Below is a small trained network, with its code and all its weights. Each question gives an input and a class and asks what happens when units are switched off, that is, made to give their printed mean instead of their output.

import numpy as np


def w(rows, s, z=0):
    codes = np.array(rows[::2]) - 128.0
    scale = np.full(codes.shape[1], s)
    scale[-1] = z or s
    return codes * scale


def norm(h):
    return h / np.sqrt((h * h).mean(-1, keepdims=True) + 1e-5)


def f(y):
    return np.maximum(y, 0)


def log_softmax(a):
    a = a - a.max(-1, keepdims=True)
    return a - np.log(np.exp(a).sum(-1, keepdims=True))


def net(x, mask):
    res = np.array(x, float).reshape(1, 7) / 4 @ E
    u = 0
    for l in range(2):
        y = f(norm(res) @ A[l][:, :-1].T + A[l][:, -1])
        res = res + np.where(mask[u : u + 11], y, B[l][:, -1]) @ B[l][:, :-1]
        u += 11
    return log_softmax(norm(res)[-1] @ U[:, :-1].T + U[:, -1])


A, B = {}, {}
E = w([
[179,153,119,151,141,253,93,106,150,157,89],'x0',
[157,56,92,112,73,110,133,53,143,145,104],'x1',
[141,161,111,138,49,106,79,87,106,84,196],'x2',
[179,127,141,178,120,118,144,110,94,43,118],'x3',
[172,205,140,171,137,87,139,124,169,177,149],'x4',
[191,131,145,85,153,122,129,124,76,167,125],'x5',
[138,108,171,92,123,151,133,135,190,117,132],'x6',
],0.0067)
A[0] = w([
[183,163,100,174,186,86,111,121,181,154,124,165],'L0N0',
[134,82,167,43,106,102,115,144,163,96,110,238],'L0N1',
[60,83,176,160,24,165,127,94,117,83,114,23],'L0N2',
[207,131,148,56,126,163,163,135,112,43,168,48],'L0N3',
[152,176,112,164,86,120,47,111,83,61,173,125],'L0N4',
[133,146,121,163,130,140,92,179,134,143,164,156],'L0N5',
[169,160,94,200,208,247,122,181,122,106,35,252],'L0N6',
[132,204,164,114,182,87,133,184,114,156,68,73],'L0N7',
[114,83,184,49,122,181,89,139,3,152,119,129],'L0N8',
[157,93,96,125,38,49,156,78,131,153,176,40],'L0N9',
[164,132,127,80,137,105,65,152,78,176,109,158],'L0N10',
],0.0062,0.0014)
B[0] = w([
[96,72,116,123,104,90,118,137,100,59,75,190],'L0N0',
[151,201,123,127,146,142,116,134,143,85,156,194],'L0N1',
[49,113,106,91,187,145,152,125,65,155,213,193],'L0N2',
[153,174,149,172,154,196,125,150,123,143,24,173],'L0N3',
[62,95,158,55,2,37,35,101,183,135,75,221],'L0N4',
[101,153,137,140,137,164,111,113,59,145,81,164],'L0N5',
[212,120,50,224,121,172,167,150,155,184,128,255],'L0N6',
[126,71,116,104,167,129,172,221,104,121,146,196],'L0N7',
[151,119,142,190,177,141,119,127,147,109,215,208],'L0N8',
[164,178,130,181,103,209,152,74,110,119,69,228],'L0N9',
[109,60,193,88,206,190,145,139,109,117,142,179],'L0N10',
],0.0068,0.0057)
A[1] = w([
[156,111,85,212,151,150,176,126,106,189,137,66],'L1N0',
[91,130,62,178,111,184,43,91,99,78,169,241],'L1N1',
[138,192,100,148,189,58,182,142,89,180,136,108],'L1N2',
[67,114,114,107,170,84,204,168,80,127,133,225],'L1N3',
[136,92,149,82,107,142,132,50,110,130,194,223],'L1N4',
[111,231,100,138,67,185,85,166,158,190,121,101],'L1N5',
[131,77,48,209,158,174,212,103,101,149,115,144],'L1N6',
[204,113,56,162,160,77,175,123,178,52,162,80],'L1N7',
[80,100,78,98,190,143,89,110,224,162,139,172],'L1N8',
[158,115,28,86,150,74,151,1,72,130,86,189],'L1N9',
[158,96,98,209,53,159,132,132,129,163,58,253],'L1N10',
],0.0069,0.002)
B[1] = w([
[202,75,98,154,199,236,176,219,181,78,156,209],'L1N0',
[95,144,147,89,145,29,134,180,76,191,146,241],'L1N1',
[118,42,171,73,195,226,56,53,120,93,166,173],'L1N2',
[106,152,104,42,107,176,167,94,36,152,194,207],'L1N3',
[150,130,142,107,227,172,168,183,100,129,160,190],'L1N4',
[142,133,162,161,64,39,170,53,112,77,54,189],'L1N5',
[164,162,109,214,94,162,161,106,157,188,195,246],'L1N6',
[153,75,96,29,193,164,103,176,133,196,158,169],'L1N7',
[95,152,182,7,83,34,30,44,92,61,108,179],'L1N8',
[167,192,132,184,125,144,130,201,252,168,77,210],'L1N9',
[126,164,154,177,98,59,79,103,254,40,64,255],'L1N10',
],0.0056,0.0074)
U = w([
[197,90,110,166,209,250,207,176,153,188,176,190],'0',
[18,94,163,1,143,81,128,116,5,166,191,1],'1',
[133,178,152,161,36,28,89,107,193,118,32,171],'2',
],0.0098,9.4e-05)

Each question gives the input, the list of numbers given to net, and the class t.
The units are the neurons (one row each of A and B). Each row of codes is followed by its name. A weight is (code - 128) times the scale printed after its matrix; where a second scale follows, it is the last column's (A, B and U).
mask holds one flag per neuron, layer by layer. A switched-off neuron (its flag False) gives its mean, the last column of its row in B, instead of its output. The means were averaged over made-up inputs and are rounded, as every weight is.
A unit's drop is (log p(t) with every unit on - log p(t) with that unit switched off) / (log p(t) with every unit on - log p(t) with every unit switched off).
The circuit of an input: a set's keep is (log p(t) with only the set's units on - log p(t) with every unit switched off) / (log p(t) with every unit on - log p(t) with every unit switched off). Starting from the 12 units with the biggest drops (on a tie, the unit counted first), units are removed one at a time, each time the one whose removal leaves the highest keep (on an exact tie, the one counted first), for as long as the keep stays at least 0.8.
units of the circuit, in order: the units of the circuit, biggest drop first
unit that matters most: the unit with the biggest drop
k most important neurons: the k neurons with the biggest drops, biggest first
top k neurons in layer l: the k neurons of layer l with the biggest drops, biggest first
drop when u is switched off: that unit's drop, to one decimal
input [6,8,-4,-2,-4,-8,4], class 2: unit that matters most : L1N8
input [8,-6,5,0,-1,3,4], class 2: units of the circuit, in order : (L0N4, L1N5)
input [5,-2,0,1,1,-6,-2], class 2: 2 most important neurons : (L1N10, L1N5)
input [-4,7,4,-8,-7,1,-7], class 0: units of the circuit, in order : (L0N4, L1N9)
input [1,-7,4,5,7,7,-7], class 2: top 3 neurons in layer 0 : (L0N4, L0N2, L0N6)
input [-7,-8,-4,3,2,5,-7], class 1: 2 most important neurons : (L0N6, L1N3)
input [-2,6,-2,5,5,-7,6], class 0: 2 most important neurons : (L0N4, L0N2)
input [-5,-3,3,2,5,2,-6], class 1: 3 most important neurons : (L0N6, L1N10, L0N7)
input [-2,1,1,0,-4,2,-2], class 1: 2 most important neurons : (L0N6, L1N1)
input [-4,6,-5,-2,-8,3,-5], class 0: top 2 neurons in layer 1 : (L1N9, L1N6)
input [-6,3,0,-1,7,3,-8], class 0: 3 most important neurons : (L0N4, L0N9, L1N2)
input [8,0,7,8,2,0,3], class 2: drop when L1N10 is switched off : 0.0
input [7,-6,5,8,-1,5,-5], class 2: drop when L0N4 is switched off : 0.8
input [-8,6,5,1,-7,-8,5], class 1: units of the circuit, in order : (L0N2)
input [-6,1,-6,1,-3,-8,-7], class 1: drop when L0N6 is switched off : 0.7
